Here is a tiny trained network, its code and every weight. The questions are about switching its units off for an input and a class, where a switched-off unit gives its printed mean instead of its output.

import numpy as np


def w(rows, s, z=0):
    codes = np.array(rows[::2]) - 128.0
    scale = np.full(codes.shape[1], s)
    scale[-1] = z or s
    return codes * scale


def norm(h):
    return h / np.sqrt((h * h).mean(-1, keepdims=True) + 1e-5)


def f(y):
    return np.maximum(y, 0)


def log_softmax(a):
    a = a - a.max(-1, keepdims=True)
    return a - np.log(np.exp(a).sum(-1, keepdims=True))


def net(x, mask):
    res = np.array(x, float).reshape(1, 6) / 4 @ E
    u = 0
    for l in range(3):
        y = f(norm(res) @ A[l][:, :-1].T + A[l][:, -1])
        res = res + np.where(mask[u : u + 12], y, B[l][:, -1]) @ B[l][:, :-1]
        u += 12
    return log_softmax(norm(res)[-1] @ U[:, :-1].T + U[:, -1])


A, B = {}, {}
E = w([
[38,189,163,184,96,133],'x0',
[128,130,125,129,128,132],'x1',
[90,94,206,92,203,211],'x2',
[181,91,187,254,183,130],'x3',
[128,128,128,127,128,128],'x4',
[126,126,129,128,128,126],'x5',
],0.0072)
A[0] = w([
[171,132,179,204,80,170,38],'L0N1',
[169,87,111,88,178,90,203],'L0N2',
[2,199,131,102,98,107,129],'L0N3',
[42,101,176,50,140,138,3],'L0N4',
[192,82,172,231,90,54,62],'L0N5',
[100,88,182,82,121,206,91],'L0N6',
[180,94,90,218,75,138,27],'L0N7',
[115,145,121,84,46,107,99],'L0N8',
[217,97,137,187,220,98,108],'L0N9',
[39,179,160,230,101,149,35],'L0N10',
[70,193,159,161,111,126,150],'L0N11',
[136,83,211,132,152,162,79],'L0N12',
],0.0071,0.0029)
B[0] = w([
[51,100,145,59,173,22,182],'L0N1',
[145,114,81,116,159,72,219],'L0N2',
[152,69,90,151,53,213,240],'L0N3',
[97,171,36,152,192,198,188],'L0N4',
[138,235,45,160,159,140,242],'L0N5',
[156,145,103,109,169,198,204],'L0N6',
[132,187,81,166,142,104,192],'L0N7',
[104,71,154,161,69,149,192],'L0N8',
[187,107,161,230,55,192,254],'L0N9',
[71,187,132,58,184,3,219],'L0N10',
[41,102,141,207,101,141,208],'L0N11',
[158,87,139,111,110,180,198],'L0N12',
],0.0066,0.0051)
A[1] = w([
[103,125,250,127,151,104,2],'L1N1',
[99,172,164,137,121,150,68],'L1N2',
[161,156,57,116,148,129,58],'L1N3',
[134,143,87,143,83,124,135],'L1N4',
[105,141,138,180,108,136,120],'L1N5',
[98,136,92,66,165,131,88],'L1N6',
[111,80,117,84,187,143,23],'L1N7',
[74,106,163,145,160,185,89],'L1N8',
[127,97,90,78,87,141,143],'L1N9',
[103,109,183,99,164,121,68],'L1N10',
[150,162,87,102,55,65,83],'L1N11',
[125,154,96,138,103,113,61],'L1N12',
],0.012,0.0033)
B[1] = w([
[204,110,111,27,133,22,162],'L1N1',
[102,68,71,131,225,99,167],'L1N2',
[156,121,111,38,166,142,216],'L1N3',
[189,105,116,160,169,68,243],'L1N4',
[143,99,87,32,100,139,220],'L1N5',
[130,183,92,152,91,157,192],'L1N6',
[145,176,115,73,32,121,184],'L1N7',
[168,73,164,105,181,93,234],'L1N8',
[123,149,134,151,238,1,240],'L1N9',
[176,142,92,93,151,82,151],'L1N10',
[99,21,247,161,191,110,255],'L1N11',
[158,83,182,137,86,169,190],'L1N12',
],0.0068,0.0051)
A[2] = w([
[128,190,168,180,165,141,101],'L2N1',
[47,134,143,87,133,86,255],'L2N2',
[117,89,135,74,155,105,94],'L2N3',
[96,88,156,74,145,199,76],'L2N4',
[61,140,129,158,138,190,35],'L2N5',
[99,46,107,154,123,58,94],'L2N6',
[123,134,151,152,113,58,14],'L2N7',
[134,45,224,147,1,192,171],'L2N8',
[138,123,96,159,63,81,123],'L2N9',
[93,84,166,171,117,108,176],'L2N10',
[77,135,121,194,53,90,49],'L2N11',
[198,127,122,65,118,133,104],'L2N12',
],0.011,0.0028)
B[2] = w([
[62,85,157,65,113,137,159],'L2N1',
[205,101,114,204,105,177,218],'L2N2',
[118,120,159,97,158,120,199],'L2N3',
[136,126,94,162,95,31,185],'L2N4',
[74,28,137,185,81,70,154],'L2N5',
[109,149,175,91,134,127,254],'L2N6',
[97,132,91,158,157,156,179],'L2N7',
[123,73,189,105,67,244,179],'L2N8',
[129,192,127,136,59,133,192],'L2N9',
[155,154,101,56,149,116,199],'L2N10',
[83,184,142,83,106,119,186],'L2N11',
[64,192,117,162,95,181,194],'L2N12',
],0.011,0.0069)
U = w([
[139,81,188,73,216,57,252],'0',
[74,122,196,61,7,155,95],'1',
[129,161,44,66,141,188,147],'2',
[34,14,72,169,101,110,93],'3',
[220,159,106,218,105,109,84],'4',
[37,216,148,168,117,51,55],'5',
[159,46,188,158,122,241,76],'6',
],0.019,0.0019)

Each question gives the input, the list of numbers given to net, and the class t.
The units are the neurons (one row each of A and B). Each row of codes is followed by its name. A weight is (code - 128) times the scale printed after its matrix; where a second scale follows, it is the last column's (A, B and U).
mask holds one flag per neuron, layer by layer. A switched-off neuron (its flag False) gives its mean, the last column of its row in B, instead of its output. The means were averaged over made-up inputs and are rounded, as every weight is.
A unit's drop is (log p(t) with every unit on - log p(t) with that unit switched off) / (log p(t) with every unit on - log p(t) with every unit switched off).
The circuit of an input: a set's keep is (log p(t) with only the set's units on - log p(t) with every unit switched off) / (log p(t) with every unit on - log p(t) with every unit switched off). Starting from the 12 units with the biggest drops (on a tie, the unit counted first), units are removed one at a time, each time the one whose removal leaves the highest keep (on an exact tie, the one counted first), for as long as the keep stays at least 0.8.
units of the circuit, in order: the units of the circuit, biggest drop first
unit that matters most: the unit with the biggest drop
k most important neurons: the k neurons with the biggest drops, biggest first
top k neurons in layer l: the k neurons of layer l with the biggest drops, biggest first
drop when u is switched off: that unit's drop, to one decimal
input [4,-4,1,-8,-8,-7], class 3: 2 most important neurons	[L0N4, L0N9]
input [-2,6,-6,-8,-7,-6], class 0: units of the circuit, in order	[L1N9, L1N11]
input [8,-4,1,-3,4,0], class 3: top 3 neurons in layer 0	[L0N9, L0N10, L0N4]
input [-6,-3,1,3,8,-1], class 6: 3 most important neurons	[L0N9, L1N9, L0N10]
input [1,-2,3,-2,5,-6], class 3: top neuron in layer 2	[L2N5]
input [-6,7,2,0,8,-1], class 2: 4 most important neurons	[L1N11, L0N2, L2N12, L2N2]
input [0,-3,6,-1,-8,7], class 2: 4 most important neurons	[L0N9, L1N11, L0N11, L1N7]
input [1,-8,-5,3,7,-3], class 5: top 2 neurons in layer 2	[L2N2, L2N1]
input [3,3,-5,0,5,-2], class 1: 2 most important neurons	[L1N9, L1N12]
input [-8,6,0,-4,-7,-7], class 0: 4 most important neurons	[L1N9, L1N11, L0N4, L0N6]
input [6,-5,1,-2,5,3], class 3: 2 most important neurons	[L0N9, L0N10]
input [3,4,-8,-7,-1,-2], class 1: 2 most important neurons	[L1N11, L2N8]
input [0,-6,0,-2,-1,-5], class 0: 3 most important neurons	[L1N9, L0N9, L0N5]
input [-6,2,3,-1,6,8], class 2: most important neuron	[L2N12]
input [-1,5,0,1,2,2], class 4: 3 most important neurons	[L0N9, L0N5, L1N11]
input [8,-6,6,0,8,5], class 3: 2 most important neurons	[L0N4, L0N3]
input [4,8,-3,0,6,-6], class 1: 2 most important neurons	[L0N3, L1N9]
input [-5,0,0,5,4,6], class 4: top 3 neurons in layer 0	[L0N5, L0N2, L0N3]
input [1,-1,4,6,-5,5], class 0: top 2 neurons in layer 0	[L0N3, L0N1]
input [2,3,7,-5,4,-5], class 3: unit that matters most	L2N5
input [1,-8,6,2,-2,8], class 0: top 2 neurons in layer 2	[L2N4, L2N2]
input [7,8,1,2,7,-7], class 0: top 2 neurons in layer 0	[L0N10, L0N5]
input [-3,2,-5,-5,-8,-4], class 0: top 2 neurons in layer 1	[L1N11, L1N9]
input [6,-7,-1,-1,-8,-3], class 1: drop when L0N3 is switched off	0.9
input [-1,-3,7,-7,7,-3], class 2: drop when L0N11 is switched off	0.1
input [-3,-2,-1,-6,7,3], class 0: drop when L1N9 is switched off	0.7
